Below are the code and all the weights of a small trained network. Each question names an input and a class and asks about switching units off, where a switched-off unit gives its printed mean instead of its output.

import numpy as np


def w(rows, s, z=0):
    codes = np.array(rows[::2]) - 128.0
    scale = np.full(codes.shape[1], s)
    scale[-1] = z or s
    return codes * scale


def f(y):
    return y / 2 * (1 + np.tanh(0.7978845608 * (y + 0.044715 * y**3)))


def log_softmax(a):
    a = a - a.max(-1, keepdims=True)
    return a - np.log(np.exp(a).sum(-1, keepdims=True))


def net(x, mask):
    res = np.array(x, float).reshape(1, 7) / 4 @ E
    y = f(res @ A[0][:, :-1].T + A[0][:, -1])
    res = res + np.where(mask, y, B[0][:, -1]) @ B[0][:, :-1]
    return log_softmax(res[-1] @ U[:, :-1].T + U[:, -1])


A, B = {}, {}
E = w([
[125,131,128,126,130,127],'x0',
[129,126,127,126,114,117],'x1',
[129,128,133,132,152,143],'x2',
[139,179,177,193,67,140],'x3',
[124,132,127,127,133,133],'x4',
[254,165,105,122,111,142],'x5',
[132,124,44,189,145,117],'x6',
],0.018)
A[0] = w([
[95,87,206,97,135,143,180],'n0',
[147,71,151,8,126,146,168],'n1',
[177,153,195,118,112,155,141],'n2',
[205,110,76,123,149,133,148],'n3',
[54,123,120,148,151,137,254],'n4',
[93,120,105,117,121,121,164],'n5',
[111,137,95,185,63,132,149],'n6',
[110,51,76,97,149,124,149],'n7',
[118,164,108,215,114,151,116],'n8',
[99,114,171,169,95,123,144],'n9',
[163,146,97,95,101,130,171],'n10',
[78,139,202,137,120,99,193],'n11',
[88,73,89,157,156,91,192],'n12',
[181,133,69,110,140,141,151],'n13',
[134,88,137,11,130,145,158],'n14',
[187,191,146,102,135,98,148],'n15',
[193,145,170,109,108,154,132],'n16',
[152,135,148,191,145,112,143],'n17',
[138,145,106,96,192,140,174],'n18',
[152,132,76,98,125,118,127],'n19',
[150,163,182,112,120,150,103],'n20',
],0.016,0.0075)
B[0] = w([
[170,136,227,103,137,134,227],'n0',
[20,48,128,222,155,226,251],'n1',
[68,221,162,151,45,101,228],'n2',
[167,140,72,156,158,125,243],'n3',
[107,108,224,77,68,51,235],'n4',
[83,116,168,89,140,60,169],'n5',
[160,88,157,112,105,207,198],'n6',
[64,148,94,206,56,23,229],'n7',
[97,29,174,162,108,190,201],'n8',
[187,156,220,1,200,157,186],'n9',
[115,101,86,229,141,134,204],'n10',
[167,125,244,36,180,143,221],'n11',
[68,114,131,95,32,23,222],'n12',
[152,168,24,177,192,106,226],'n13',
[70,71,149,156,135,197,239],'n14',
[33,228,79,188,127,141,229],'n15',
[90,188,136,163,116,111,230],'n16',
[87,93,134,152,84,154,174],'n17',
[99,112,90,173,131,91,193],'n18',
[167,140,21,125,178,127,183],'n19',
[70,203,161,140,76,59,192],'n20',
],0.0082,0.017)
U = w([
[151,7,168,82,105,116,254],'0',
[146,158,139,117,67,26,96],'1',
[157,111,106,164,130,202,176],'2',
[214,101,62,115,185,65,13],'3',
[213,159,174,24,159,127,77],'4',
],0.012,0.0037)

Each question gives the input, the list of numbers given to net, and the class t.
The units are the neurons (one row each of A and B). Each row of codes is followed by its name. A weight is (code - 128) times the scale printed after its matrix; where a second scale follows, it is the last column's (A, B and U).
mask holds one flag per neuron, in row order. A switched-off neuron (its flag False) gives its mean, the last column of its row in B, instead of its output. The means were averaged over made-up inputs and are rounded, as every weight is.
A unit's drop is (log p(t) with every unit on - log p(t) with that unit switched off) / (log p(t) with every unit on - log p(t) with every unit switched off).
The circuit of an input: a set's keep is (log p(t) with only the set's units on - log p(t) with every unit switched off) / (log p(t) with every unit on - log p(t) with every unit switched off). Starting from the 12 units with the biggest drops (on a tie, the unit counted first), units are removed one at a time, each time the one whose removal leaves the highest keep (on an exact tie, the one counted first), for as long as the keep stays at least 0.8.
units of the circuit, in order: the units of the circuit, biggest drop first
k most important neurons: the k neurons with the biggest drops, biggest first
drop of u: that unit's drop, to one decimal
input [6,-7,-6,7,-8,0,1], class 0: units of the circuit, in order => n8; n13
input [4,-3,1,7,3,-3,0], class 4: units of the circuit, in order => n9; n11
input [-1,-2,8,-2,4,0,-4], class 0: units of the circuit, in order => n15
input [-6,-4,-7,7,-8,1,4], class 2: 2 most important neurons => n4; n12
input [-1,-8,-7,-3,-2,0,-4], class 0: 3 most important neurons => n15; n13; n3
input [7,7,7,0,0,6,4], class 3: 3 most important neurons => n1; n13; n14
input [1,7,1,-8,5,5,0], class 2: 2 most important neurons => n1; n14
input [-1,-5,7,1,4,-7,1], class 0: 2 most important neurons => n2; n15
input [7,4,-5,-6,4,7,0], class 2: 3 most important neurons => n1; n14; n15
input [1,-2,7,0,2,7,4], class 3: 2 most important neurons => n1; n13
input [1,6,7,4,2,1,4], class 2: 3 most important neurons => n4; n12; n11
input [-7,-8,-2,1,-8,-4,4], class 0: 2 most important neurons => n2; n15
input [-2,-7,-4,8,-8,-1,-7], class 4: drop of n11 => 0.2
input [2,-6,6,2,-3,4,1], class 2: drop of n12 => 1.0
input [-3,1,-5,-5,-5,1,7], class 3: drop of n19 => 0.3
input [4,-6,8,4,7,-4,0], class 4: most important neuron => n1
